W =
-13,-18,-15,1,3,7,7,-8,-29,-6
0,-21,-23,-5,-11,-17,8,13,-4,-42
-44,17,11,-15,-39,7,9,-10,-18,9
21,9,17,2,39,-2,3,-4,15,7
0,-22,-24,-5,-15,-19,13,17,-5,-49
-4,8,8,15,-3,-2,-5,-7,3,11
3,-16,-16,11,-4,-8,3,8,0,-21
9,-8,-1,-11,9,-11,8,3,14,-8
-6,12,11,-55,-4,-8,17,-3,-5,-17
-4,28,25,44,-5,6,-19,-15,10,36
-3,30,27,45,-6,5,-21,-15,10,33
30,-21,-22,-23,14,-3,-13,26,43,1
-5,14,15,-68,1,-15,27,-3,-7,-28
3,-14,-17,-11,-10,-24,15,13,-4,-49
Find the top-left entry.
A: -13
Find the smallest entry in the first column.
A: -44
Find the fourth entry, reading row by row.
A: 1
Find the first entry of the smallest entry's row.
A: -5
Find the top-right entry.
A: -6
Find the 5th entry from the end, reading row by row.
A: -24
Find the entry just right of the smallest entry.
A: 1
Find the bottom-right entry.
A: -49
The second largest entry is 44
The 2nd entry on the diagonal from the top-right corner -> -4
The second entry from the end, reading row by row: -4
Find the maximum.
A: 45
The bottom-left entry -> 3
Find the entry just left of the smallest entry.
A: 15
The 3rd entry on the main diagonal: 11
The entry directly above the smallest entry: -23
Find the fifth entry in reading order.
A: 3
Find the entry just right of the largest entry.
A: -6
Find the second entry, reading row by row.
A: -18
Find the second entry on the main diagonal.
A: -21
Find the smallest entry in the first row.
A: -29
Find the third entry on the diagonal from the top-right corner.
A: -10
Find the first entry of the largest entry's row.
A: -3

Read these off the table that follows. Rows and columns are numbered from 0.
1) Find the entry in row 2 and column 0.
2) Find the entry in the bottom-left corner.
3) Find the bottom-right entry.
4) Find the entry at row 0, column 2.
5) Find the entry at row 0, column 0.
6) Find the entry at row 1, column 1.
7) Find the largest entry.
8) Find the top entry of the column that holds the largest entry.
[[ -9 -37  29   9 -13 -10 -32 -32  10  -8 -13  32]
 [ 35   1  33  74   0 -20   0   0  20   7  49   0]
 [  0 -13   0  36   0 -46  26  42  40  11   0 -11]
 [ -9 -17  14 -58  36 -16  38 -45 -34 -13 -37  10]
 [ -8   1  23  18  76 -32   3  16  26 -10 -52  30]
 [  0 -10   0 -26  -3 -38   7   0  23 -10  34  10]
 [ -9  47 -18  -7 -41  -4 -46  -2 -13  12  10  46]
 [-54 -29 -16  21 -24   0  36  35  47  20 -16 -35]
 [ 23  -3  35  -8  31 -49  50   6 -22  24 -62  24]
 [-35   0   0  44 -20 -25  -9 -23 -21   9 -15 -14]
 [ 14  55   0 -42  36 -41  11  38 -30 -17 -25 -17]
 [-16 -17   0   3   1   1 -70  -1 -17 -55 -19   1]
 [ 14  33  -7   0  46  21 -30  13  13   0   7 -34]
 [  0  46  -7  21  19 -60  15 -40  -2 -25  14  -1]
 [-14 -50 -21  42  52 -52 -55  25  14   7 -33  57]]
1) 0
2) -14
3) 57
4) 29
5) -9
6) 1
7) 76
8) -13

[[-40 -29   5 -49]
 [-31   0   8 -27]
 [-16   4  10 -29]
 [  9 -20 -61  23]
 [-21 -14  14 -44]
 [ -5   0 -11  10]
 [  4  22  35 -12]
 [-40 -22   1 -25]
 [-76 -31   0 -79]
 [-21  -5 -23 -16]
 [ -2  -6  12 -18]]
Counting starts at 0.
What is the entry in row 0 and column 1? -29
The top entry of the column that holds the largest entry is 5
What is the bottom-left entry? -2
The entry in the top-left corner is -40
What is the entry in row 1 and column 0? -31
The entry just right of -23: -16
The entry in row 2 and column 2 -> 10
What is the entry at row 1, column 2? 8
The entry at row 2, column 0 -> -16
What is the bottom entry of the column that holds the largest entry? 12
What is the entry in the bottom-right corner? -18
The entry directly above -11: 14
What is the top-right entry? -49
What is the entry directly above -76? -40
What is the entry directly below the largest entry? 1
The entry at row 1, column 1: 0
What is the entry just right of -2? -6
